The same points and some others measured another way (B), then each row and its match in B:
B:
0: [-165   19  296  -31  289   82  107   37 -205   22 -263  145  -75  139
   87   70  393  143   84  125 -105 -139 -336   -5  186  -37 -322   89
   28   79   86]
1: [  21 -316 -255  -98  163  -19  133  -83  504 -399  249 -135  -27 -163
  454 -342 -329 -200  -98   10 -169  202 -186   55 -215   80   69   54
  -12 -174  112]
2: [  89   84 -179   79 -146 -160 -211 -120 -142  105 -452 -128 -382   26
  174  165  572 -350  -17  324  137   86   47   25  181   72 -119  -44
  164 -103 -304]
3: [ 115 -442  189  -55  273  -54 -106  111  601 -339  313 -691 -104  158
  389 -742 -172 -479  200  -40    9  391   35  -88 -193  278  118    5
    0  215  147]
4: [   5  359   41  125 -394   10  -87  -27 -399  244 -454  -16 -454 -139
  -82  404  325 -197    4  152  117  -11  285   -7  103    3  105  -73
   73  106 -174]
5: [ 102 -247  150   67 -187  317  214  185  358 -153  290 -321 -338 -148
  102 -241 -222 -188  161    8 -288  156  135  111 -139  -97  372   85
 -138  378  431]
6: [ 201 -332 -107  194 -230  161   14  207  421 -114  261 -463 -506  -68
  117 -309  -81 -477  208   98 -121  233  253  202  -54  -37  392   23
  -91  398  289]
7: [-100 -182  455  -15  372  194  314  224  185 -270  318 -292  -61   12
   63 -458 -338  -39  247 -214  -81  -51 -143  -39 -151  190  134   28
  -81  498  402]
8: [-296  -19   87  111  234 -129 -435  274  -18  240 -111  217  -52  248
   65   87  -32 -111   79  -46   86  337   93   57  226 -120 -268   84
 -194  -59  104]
9: [-191  142  -24  113  453 -246   81   51 -295  -73 -239  167 -119    1
    8   25   55  -77   30  -96  219 -303 -235   45   56  251 -245 -146
   86   84  -61]
10: [-146  120  212   57  -19  144   26  102 -253  171 -261  195 -219   27
  -26  275  277   87   60  110 -104  -41  -71   62  193 -154 -127   89
  -51  105  119]
11: [-129  275  150   85  228 -197   52    4 -352  -28 -296  -20 -183  -57
  -34   51   50 -137   55 -111  252 -232  -24  -71  -34  308  -93 -184
  123  168 -119]
12: [ -29  -22  315 -178 -342  352  -12  -26  144   -4   80 -284 -144  -50
  231  -35 -108 -111   40  143  -83  492  177 -165   -3  -59  254  263
  -38  106   30]
13: [  29  238   -8  126  -26   22  279  -64 -405   13 -383   46 -416 -157
  -69  248  428  -69   56  166   61 -407 -138   87  111  119  -25  -99
  167  240  -85]
14: [-118   96 -349    6  155 -263  -84 -148 -116  -55 -319  268 -102 -104
  249  205  134 -114 -189  110   97  -31 -181   57   57   76 -264  -44
  105 -367 -236]
15: [-276  445 -257   51  -89 -214 -141  -83 -432  167 -409  511 -114 -226
   22  563 -131    0 -238  -33  189    4   89   20   56   -7 -147  -59
   16 -335 -240]
16: [-115  219  433 -149   14  111  200  -25 -107 -191   96 -356  -62 -164
   81 -195 -468 -130   78 -209  236  124  143 -271 -234  389  290   -2
   85  314  -56]
17: [  74 -231  255  -79 -294  252 -107   95  477  -87  213 -424 -168  -36
  285 -258 -196 -240   69   52 -283  540  281  -70 -173 -126  276  155
 -158   80  266]
18: [-263  370  352  116  -85  197   61  195 -531  304 -282  321 -259  -32
 -252  447   84  164  106  -43   36 -134   85   33  207 -121  -32   51
  -91  299  132]
19: [-208 -135 -516  151  214 -234 -327  112   78  117 -148  462 -129   91
  210  202   86 -149 -109  136   16  212 -130  268  274 -210 -334   73
 -129 -364   -4]
20: [  63  472  209 -410 -595   79  111 -514 -118 -236 -251 -423  -43 -480
  391  140 -322 -180 -301   38  149  370  325 -491 -442  379  376   16
  275 -298 -516]
21: [ -26 -143   80 -191 -121  320  186  -90  191 -146  115  -81  -88  -85
  315  -52  -63    1  -33  195 -167  284 -143  -39   32  -88  104  270
   -2  -18   59]
22: [  16   80  480  -59   -8  -11    5   54  137 -208   93 -616 -133  -96
  129 -393 -389 -327  133 -251  120  205  323 -270 -372  383  299 -130
   34  322   63]
23: [  34 -225  516   42  283  183  323  246  268 -309  322 -524 -183   -2
   40 -577 -281 -170  311 -231 -139  -86  -23  -46 -264  240  248  -56
  -61  625  461]
24: [-419  292  378   -9  243   46  -77  161 -410  234 -259  446   51   96
  -69  338  -34  258   19 -115   40    5  -93  -59  193  -94 -296  101
 -131    4   97]
25: [ -94  135 -187  263  119   10  178  104 -462  176 -351  326 -471  -18
 -174  350  476  -45  111  203  123 -411 -223  277  375  -45 -142  -27
   74  276   -6]
26: [  51 -353  -53  131  266  -94  -62  218  430 -234  267 -402 -241   79
  195 -511 -215 -443  191  -83   38  183   50  102 -105  174  124  -59
  -66  277  231]
27: [-121  386  334  166 -202  149   81  153 -502  255 -321   73 -393  -99
 -271  371  144   -7  138  -22   71 -179  216   15  103  -15  109  -57
  -17  396   81]
28: [-111 -229  -99  100  231  -18 -302  119  -46  245 -306  207 -230  385
  172  123  752 -113  118  418  -17  181 -291  185  552 -239 -451  222
  -23  -80  -37]
29: [-273 -203   43 -168  134   55 -259   99  401  -83  288   65  179   69
  381 -178 -574  -78  -71  -91  -27  670   42  -72  -12  -90  -29  260
 -210 -240  123]
30: [ -62  307   65 -216 -202 -139 -104 -259  -45 -176 -113 -318  -33 -248
  293  -35 -436 -326 -172  -93  344  387  293 -345 -283  418  238  -43
  177 -171 -416]
31: [-490  149 -230  118  294 -103 -184  217 -221  217 -115  839   56   -5
   -7  461 -318  212 -134 -136   11   69 -133  208  236 -265 -344  104
 -263 -293  141]
32: [  65  324  125 -223 -458  -91 -380 -401 -271  195 -718 -191 -187   12
  360  380  725 -215 -199  439   95  403  157 -314  107   61 -179   77
  251 -471 -606]
33: [-506  177    9  126  471  -84  -57  278 -315  167  -98  732   56   51
 -111  336 -295  252  -12 -222   69 -112 -212  166  229 -138 -352   56
 -219  -42  221]
34: [-119  213  649 -316  -17  179  140 -130  -74 -191   12 -438   78  -79
  212 -210 -326  -52   39 -128  147  261   91 -430 -243  360  182   88
  116  170 -122]
35: [-337 -101  374   17  441  348  456  348   -9 -153  450  171   -4  -13
 -100 -200 -610  225  234 -292  -57 -127 -271  104   42    3  112  175
 -210  558  535]
36: [-355  171  295   31  391  -32  -44  170 -340  131 -212  341   14  136
  -39  173   28  157   72 -102   89  -71 -191  -18  190    5 -316   49
  -72   68   91]
37: [-178  159 -383  193  150 -330 -216   63 -192  101 -270  300 -235  -60
   39  233  -27 -243  -79  -19  251  -25   42  160  106   70 -165 -133
   -5 -156 -149]
38: [-439  154   74   58  243 -122 -379  224 -200  282 -175  511   60  147
   24  312 -187   84  -41 -118  106  272   26   39  235 -169 -330  105
 -217 -201   64]
39: [-310  166  325   11  339  111  140  100 -423  138 -285  401  -39  119
  -58  267  274  280   81   35  -32 -228 -353   25  282  -77 -349  108
  -33  116  111]
40: [-412 -146   -7  102  691  -66  -76  263 -134  112  -86  578   62  318
   45   83  149  195   95   14   11  -81 -494  210  415 -167 -555  159
 -164  -26  212]
41: [-231  459 -205   11  217 -306  138 -201 -525  -72 -438  374  -81 -262
   42  358  -66    9 -205  -94  308 -348 -172  -44  -49  301 -202 -188
  192 -217 -350]
42: [-168  136  459   14  -32  282  177  220 -127   -6  185 -204 -205  -75
 -124  -86 -435  -72  225 -203  142  105  207  -90  -38  143  329   77
  -77  563  215]
43: [ -35  262  465 -553  -85  -94  -69 -506   58 -355 -172 -576  270 -148
  595 -261 -270 -189 -230  -29  237  531   85 -656 -419  555   64   50
  292 -383 -553]
44: [-147  293  164  175 -126  110   -6  159 -479  301 -332  190 -395   -5
 -213  408  278  -24  132   87  116 -120  110   86  263  -79   -9   14
  -30  305   24]
45: [  24 -314  -74  122  131  -49 -387  116  118  202 -258  -95 -318  398
  219  -51  755 -318  169  426    2  300 -122  149  450 -163 -315  157
   -8  -11  -47]
46: [ 152 -199  242  186    9  199  220  240  160 -121  161 -500 -480   -7
  -45 -352   62 -328  329   15  -63  -93   94  113  -46  109  300  -55
  -17  663  341]
47: [-108  445  153 -167  -71  -20  177 -334 -520   -4 -584  170  -85 -201
  149  411  371  136 -183  168   67 -209 -198 -197    4  152 -203  -15
  240 -234 -364]
48: [-176  210 -467  121    9 -212 -121  -71 -291  134 -386  490 -229 -123
   96  462  162  -82 -188  149  136  -55  -93  170  215  -63 -225  -16
   40 -315 -222]
49: [ -64  164  181  -23 -165   18 -279  -59 -266  268 -486  -11 -231  157
  121  287  597 -122   25  313   66  237   50  -91  290  -65 -209  117
   74  -93 -235]
50: [ -36 -312  417 -173  312   36   -5   73  505 -345  296 -494  108   90
  384 -622 -339 -190  118 -158 -131  343  -44 -190 -292  212   40   49
  -61  103  250]
51: [   7  336  -49   69 -103  -33  181 -159 -521   69 -523   60 -394 -147
  -34  362  517 -108   -9  232  192 -327  -99    6  157  164  -65  -86
  237  108 -291]
52: [-174  217  474  -90  120  192  368   72 -192 -196  157 -215  -88 -178
  -47 -161 -518   -2  139 -268  174  -80   28 -181 -184  330  279   -1
   34  472  110]
53: [-182  232  174  134  115   69  113  121 -467  186 -323  244 -293   33
 -159  303  313   64  118   72   91 -255 -128   86  264  -10 -152   13
   16  267   32]
54: [-127  -26 -155  -68  275  -45  246  -49   67 -324  172  -27  -49 -178
  211 -201 -449 -148  -38 -111  193    1 -185   -7 -110  286   95   17
   74   57  -41]
55: [ 174 -474  284  140 -114  165 -333  367  577   18  319 -772 -408  283
  161 -582   35 -602  383   88  -59  613  402   38   38  -22  311  102
 -171  512  328]
56: [-204  471  569    0 -126  115   17   75 -494  213 -351   31 -170  -81
 -165  321   45   85   72 -112   54  -69  208 -172  -25   63   20  -46
  -14  227   24]
57: [ -66  200  631 -281  160  299  656 -180 -210 -389   41 -334    9 -230
  120 -228 -227  144   83 -124   35 -250 -268 -314 -270  421  198   37
  206  391   11]
58: [-367  101 -116  -44   88 -100 -294   57   -3  142 -147  579  133  -35
  211  358 -269  141 -224  -51 -120  327  -16   37   75 -265 -289  142
 -215 -499   66]
59: [-318  358  295   56  178  -59  -92  117 -483  210 -330  264  -92   53
 -123  295   34   68   50  -94  204  -64   12  -78  150   72 -201  -21
  -17  101  -53]
60: [  -1   -7   20 -111 -284  102  -20  -72  267 -127   46 -125  -92 -239
  301   -4 -310 -134 -129   -3 -201  339  193  -76 -249  -53  193   67
  -76 -189   87]
61: [-421  378  161  -62  238  -93   41   21 -331   22 -208  533  157 -174
   25  355 -423  277 -175 -281    4  -86  -93  -83 -107   16 -224  -23
 -107 -230   59]
62: [ -72  -21  -43  -38  212  -20  235  -22   45 -295  162 -199 -146 -141
  153 -261 -373 -232   52  -96  242   -1  -93  -40 -103  338  171  -11
  107  226  -46]
63: [ -50  394 -233   10   -6 -193  251 -261 -403 -131 -440  217 -213 -366
   90  337   75  -33 -206   30  123 -372 -136  -10 -120  234  -60 -183
  216 -183 -278]
64: [-194  344  119  120 -172   96  -31   92 -474  294 -362  312 -298  -71
 -150  502  187   47   27   67   66  -61  106   63  229 -128  -38   32
  -41  113   -8]
65: [ -87  -99 -186 -243  -43   93  104 -221  271 -266  103   39   64 -204
  470  -51 -311  -51 -216  104  -81  334 -171  -75 -105   20   41  202
   27 -339 -100]
66: [  96 -107  316 -243  -77  253  218 -186  128 -233   15 -486 -135  -22
  337 -271  166 -155   74  224  -14  213 -134 -214  -40  200  142  176
  174  164 -114]
67: [  92  -55  488 -158 -219  330  244  -27  271 -242  154 -493 -136 -193
  223 -270 -211  -85   75  -33 -279  191  128 -183 -324   75  333   70
  -15  239  243]
68: [ 302 -215    8  -16 -322   65  -67  -78  372 -171    5 -703 -418  -65
  316 -332  193 -543   90  234  -39  348  246  -63 -139  152  312    3
  111  152  -59]
69: [  20 -524  433  -54  169  174 -162  309  755 -235  537 -639  -30  208
  317 -750 -423 -338  266 -147 -224  613  178  -72 -206   32  216  145
 -238  313  494]
70: [-182  469  283  138   93   62  334   67 -710  121 -385  213 -327 -147
 -294  370  179  106  122  -68  177 -520  -82   10  120  164  -25 -126
  109  425  -12]
71: [ -62  177   51  219 -230  109  -71  187 -283  277 -262   87 -460  -20
 -169  334  255 -138  133  118   28  -10  206  142  220 -139   75   11
  -71  270   83]

[ 400 -356  -14  272  254  -28 -111 -275  213 -342  324 -110  175   55
  102  135  292  237  126 -164  -80 -430 -321  -51 -166  198 -239  370]
51
[-164   72  108  -42  -65 -126 -224    0  149  -18   77 -125  -79  220
  -98 -310  114   31 -213  361    6   48  144 -154  199  111   58  -21]
21
[-269  217   -3 -268  -90 -117 -170  242  -24  120  100    3  254    8
 -229 -159   65  -91 -136 -153  -15  116  179 -211 -238 -160  -62 -147]
69
[ 180   51   45  119  129   35 -154  -42   87   11  181   76  196  -34
  121  278  151  -50  215 -290   37 -259  -75   -2 -145  -22    4  265]
11
[-202  -47  116  -60  290  -43 -151 -319  162   63  196 -447  244  397
  122 -114  156   79   92  181 -184 -119   21 -103  302   -8  213  -53]
60
[ -95  409  -66 -200 -128  -33 -140  375  178   16  101  402  101   53
 -256   65  108 -386 -110 -211  138  337   64 -211 -285  424    7  -25]
40
[ -47  378 -179  249  -71  -82  -16  285   30  115  158  389  -87   53
  -43    0  137 -239  153 -226   -3 -131 -108 -137 -154   64   73  -21]
26
[  13  123  -62   99   87  107  167 -172  198 -151  -68  -22 -333  -54
  -30 -307 -145  209 -154  320 -165  -88  -69  -59  182 -184   -8  -76]
4
[-436  292 -201 -226  346  -84   18   85  181   91  295 -115  218  311
  -78   98   79 -252   42 -107 -150   42    7 -219  -59  335  112 -209]
31
[-152 -145   55 -494  302  -31 -207  -76  144 -111  261 -368  574   19
 -143  197   85   66 -127 -252  -48   12  120 -157 -330   82 -230   81]
24
[ -41  438   69  218   47   43 -160   66  157  239   88  248 -175  182
  195  233   80 -359  242   58  135  -94   73   19  263  209  385  165]
54
[ -25   57  -30   74   17 -120 -219  174   87  -66  167   36 -230 -165
  -56   81   31   57 -213  171  143 -346  159  -43 -100   95 -222  283]
70
[-184  102  109  126   60 -145 -238  -93   93  165  207 -174  141  462
  100 -170  271  -92  157  141  -88  -97   12 -135  289   73  296  -59]
65
[ 138  116  594 -144 -134  110 -605 -110  195  164 -123  -72 -112  -51
  173  272   12  -95 -128  450  456   43  537  165  409   47  254  550]
57
[ 126  -72   82  447  196 -124 -266 -198  102   68  334 -107   79  351
  301  161  365  -22  363   -2  -31 -501 -169  -11  223  160  200  291]
63
[ 148 -143  -47 -118  228    8  -96  -69  257 -298  230  -68  151  -76
  -96  180   94  101 -133 -108   12 -132  -79  -97 -285  304 -296  252]
53
[-271   53 -154 -323  433 -110 -135   80  173  -20  441 -200  486  181
  -70  400  172 -198   57 -370  -42 -109   15 -183 -344  432 -112   60]
33
[ 141  119  -15  360 -131  -97 -149  113  142  -88   84  236 -406    4
   -5 -153  117   18  -97  281  105 -238  -34  -60  102  161  -38  215]
13
[-134 -122   93 -288  161    2  -72 -210  170 -159   63 -393  161   45
 -131 -267  -30  269 -269  222 -146   25  108 -136   29 -151 -133  -64]
12
[-152 -127  -60 -354  425  -15 -121  -73  158 -160  269 -372  236 -172
  -69  320  -51  162 -186  -73  -19 -293  146  -59 -286   73 -331  219]
42
[ -54   88  101  144  198   51  -52 -267  -37  233   91 -235  230  138
  240  -11   70   97  340 -136 -210 -314  -44    7  183 -554  252  -31]
30
[ -54  218  240 -157  110  142 -191 -111  106  165  -57 -107   -9 -107
  128  210 -124  -26    1  131  117  -69  297   86  188 -232  172  198]
16
[ -74  148  112 -232 -145  -74 -287  213  143  -48   62   92   11  -44
 -227  -63   63  -91 -298  113  182  154  245 -140 -135  187 -108  116]
39
[ 384 -262 -117  292  187   18   90 -265  162 -320  250    2  300  111
   19 -106  291  235  216 -365 -273 -250 -511 -145 -260  -18 -181   73]
2
[ -77  169  151 -185  -15  -68 -396  204  114   84  141   54   80  -41
  -52  267   90 -188 -116    3  264  -36  301  -45 -104  222  -20  296]
7
[-115 -116  -31  -84  292  -97 -161 -111  258 -188  284 -284   43  178
  -35   50  124   86 -148  206  -34 -191   22 -123   30  370 -127  148]
5
[-164  481   70 -204 -107  141   -6  145  111  131 -191  197 -234 -173
 -115 -120 -227 -125 -202  182   78  230  276  -42   83 -218  129  -87]
59
[-305  546 -167 -221 -115   48  168  278   49  117  -86  278  -56  -57
 -271 -303 -158 -182 -139  -93 -123  323   80 -215 -151 -214   68 -391]
8
[ -68  265  108  267   12  -95 -255   -5  142  215  193   88   41  476
  176    8  308 -300  288   61   25  -57  -35  -92  309  282  419   53]
1
[  47  -96   80 -254  193   56 -107 -177  303 -252  114 -183  155   50
 -109    1   35   94 -203  100  -20  101   23 -108  -50  253 -133  125]
10
[-275  168   40 -437  287  -71 -361  196  259  -15  268 -120   98  -17
  -96  526   12 -254 -240   76  285  -31  381  -62 -153  633 -118  338]
35
